Below are the code and all the weights of a small trained network. Each question names an input and a class and asks about switching units off, where a switched-off unit gives its printed mean instead of its output.

import numpy as np


def w(rows, s, z=0):
    codes = np.array(rows[::2]) - 128.0
    scale = np.full(codes.shape[1], s)
    scale[-1] = z or s
    return codes * scale


def f(y):
    return np.maximum(y, 0)


def log_softmax(a):
    a = a - a.max(-1, keepdims=True)
    return a - np.log(np.exp(a).sum(-1, keepdims=True))


def net(x, mask):
    res = np.array(x, float).reshape(1, 2) / 4 @ E
    y = f(res @ A[0][:, :-1].T + A[0][:, -1])
    res = res + np.where(mask, y, B[0][:, -1]) @ B[0][:, :-1]
    return log_softmax(res[-1] @ U[:, :-1].T + U[:, -1])


A, B = {}, {}
E = w([
[92,249,198,114],'x0',
[190,181,228,220],'x1',
],0.018)
A[0] = w([
[116,182,117,70,128],'n1',
[61,152,146,35,131],'n2',
[113,89,56,62,142],'n3',
[201,28,94,198,253],'n4',
[71,43,123,116,11],'n5',
[95,108,57,54,227],'n6',
[30,247,196,100,224],'n7',
[171,204,229,165,152],'n8',
],0.014,0.0048)
B[0] = w([
[58,110,157,175,167],'n1',
[49,82,241,137,185],'n2',
[128,154,89,87,223],'n3',
[246,110,168,123,229],'n4',
[190,148,105,75,184],'n5',
[85,136,89,25,230],'n6',
[37,109,78,197,253],'n7',
[128,246,119,168,240],'n8',
],0.012,0.028)
U = w([
[181,197,171,130,11],'0',
[52,76,161,150,15],'1',
[182,118,92,101,82],'2',
[104,136,134,94,75],'3',
[176,22,169,178,252],'4',
[97,149,127,249,254],'5',
],0.018,0.0027)

Each question gives the input, the list of numbers given to net, and the class t.
The units are the neurons (one row each of A and B). Each row of codes is followed by its name. A weight is (code - 128) times the scale printed after its matrix; where a second scale follows, it is the last column's (A, B and U).
mask holds one flag per neuron, in row order. A switched-off neuron (its flag False) gives its mean, the last column of its row in B, instead of its output. The means were averaged over made-up inputs and are rounded, as every weight is.
A unit's drop is (log p(t) with every unit on - log p(t) with that unit switched off) / (log p(t) with every unit on - log p(t) with every unit switched off).
The circuit of an input: a set's keep is (log p(t) with only the set's units on - log p(t) with every unit switched off) / (log p(t) with every unit on - log p(t) with every unit switched off). Starting from all 8 units, units are removed one at a time, each time the one whose removal leaves the highest keep (on an exact tie, the one counted first), for as long as the keep stays at least 0.8.
units of the circuit, in order: the units of the circuit, biggest drop first
top k neurons: the k neurons with the biggest drops, biggest first
drop when u is switched off: that unit's drop, to one decimal
input [-2,1], class 4: top 2 neurons : (n8 n6)
input [-2,-4], class 2: units of the circuit, in order : (n7)
input [-1,-1], class 2: top 3 neurons : (n8 n7 n2)
input [-3,-6], class 2: top 2 neurons : (n5 n7)
input [-1,6], class 0: top 3 neurons : (n7 n1 n2)
input [-1,5], class 0: top 2 neurons : (n7 n1)
input [-3,0], class 2: top 2 neurons : (n2 n8)
input [-1,8], class 0: top 4 neurons : (n7 n1 n2 n8)
input [-1,0], class 2: top 4 neurons : (n7 n8 n2 n1)
input [-3,5], class 0: drop when n7 is switched off : 1.7
input [-5,6], class 0: drop when n2 is switched off : 0.2
input [-5,0], class 2: drop when n2 is switched off : 0.3
